Here is a tiny trained network, its code and every weight. The questions are about switching its units off for an input and a class, where a switched-off unit gives its printed mean instead of its output.

import numpy as np


def w(rows, s, z=0):
    codes = np.array(rows[::2]) - 128.0
    scale = np.full(codes.shape[1], s)
    scale[-1] = z or s
    return codes * scale


def norm(h):
    return h / np.sqrt((h * h).mean(-1, keepdims=True) + 1e-5)


def f(y):
    return np.maximum(y, 0)


def log_softmax(a):
    a = a - a.max(-1, keepdims=True)
    return a - np.log(np.exp(a).sum(-1, keepdims=True))


def net(x, mask):
    res = np.array(x, float).reshape(1, 4) / 4 @ E
    u = 0
    for l in range(4):
        y = f(norm(res) @ A[l][:, :-1].T + A[l][:, -1])
        res = res + np.where(mask[u : u + 4], y, B[l][:, -1]) @ B[l][:, :-1]
        u += 4
    return log_softmax(norm(res)[-1] @ U[:, :-1].T + U[:, -1])


A, B = {}, {}
E = w([
[110,34,121,125],'x0',
[147,123,139,10],'x1',
[173,145,137,100],'x2',
[126,127,130,132],'x3',
],0.013)
A[0] = w([
[54,237,212,126,237],'L0N1',
[133,206,64,183,102],'L0N2',
[34,124,186,2,253],'L0N3',
[30,169,247,156,203],'L0N4',
],0.0093,0.0055)
B[0] = w([
[226,203,128,20,222],'L0N1',
[237,72,61,152,182],'L0N2',
[254,204,52,51,254],'L0N3',
[223,105,95,63,190],'L0N4',
],0.0098,0.009)
A[1] = w([
[176,149,121,97,190],'L1N1',
[8,190,175,14,3],'L1N2',
[37,61,238,57,2],'L1N3',
[9,84,187,61,2],'L1N4',
],0.012,0.0087)
B[1] = w([
[147,173,73,139,249],'L1N1',
[252,81,53,193,128],'L1N2',
[56,45,57,243,128],'L1N3',
[186,58,49,231,128],'L1N4',
],0.012,0.013)
A[2] = w([
[153,206,205,198,135],'L2N1',
[209,24,155,62,142],'L2N2',
[33,154,255,202,1],'L2N3',
[194,167,54,82,189],'L2N4',
],0.0099,0.0086)
B[2] = w([
[200,23,69,141,137],'L2N1',
[60,52,109,207,165],'L2N2',
[209,31,10,162,128],'L2N3',
[198,141,72,184,255],'L2N4',
],0.011,0.018)
A[3] = w([
[223,12,34,195,217],'L3N1',
[60,183,124,253,217],'L3N2',
[2,178,197,134,2],'L3N3',
[116,126,67,199,175],'L3N4',
],0.0087,0.0083)
B[3] = w([
[55,57,171,218,253],'L3N1',
[16,79,139,152,151],'L3N2',
[201,68,79,194,128],'L3N3',
[81,11,144,124,175],'L3N4',
],0.011,0.02)
U = w([
[198,66,55,218,222],'0',
[244,205,89,58,145],'1',
[83,213,247,36,2],'2',
[25,238,207,50,2],'3',
[16,218,216,58,2],'4',
[38,214,244,79,2],'5',
[61,34,182,197,222],'6',
],0.013,0.0087)

Each question gives the input, the list of numbers given to net, and the class t.
The units are the neurons (one row each of A and B). Each row of codes is followed by its name. A weight is (code - 128) times the scale printed after its matrix; where a second scale follows, it is the last column's (A, B and U).
mask holds one flag per neuron, layer by layer. A switched-off neuron (its flag False) gives its mean, the last column of its row in B, instead of its output. The means were averaged over made-up inputs and are rounded, as every weight is.
A unit's drop is (log p(t) with every unit on - log p(t) with that unit switched off) / (log p(t) with every unit on - log p(t) with every unit switched off).
top k neurons: the k neurons with the biggest drops, biggest first
top k neurons in layer l: the k neurons of layer l with the biggest drops, biggest first
drop of u: that unit's drop, to one decimal
input [0,6,0,8], class 1: top neuron	(L0N3)
input [1,-1,4,5], class 6: top 3 neurons in layer 0	(L0N3, L0N1, L0N4)
input [-7,1,3,0], class 1: top 2 neurons	(L0N1, L3N1)
input [3,0,-4,-8], class 6: top 2 neurons	(L0N1, L3N1)
input [-1,8,2,1], class 1: top 2 neurons in layer 0	(L0N3, L0N2)
input [6,-6,8,0], class 6: top 2 neurons in layer 0	(L0N3, L0N1)
input [3,-4,-8,-8], class 6: drop of L0N3	0.3
input [-7,4,-4,-5], class 1: drop of L2N3	0.0
input [-4,7,0,4], class 1: drop of L2N3	0.0
input [2,-8,5,-2], class 6: drop of L3N1	0.1
input [4,-3,5,2], class 6: top 2 neurons	(L0N3, L0N1)
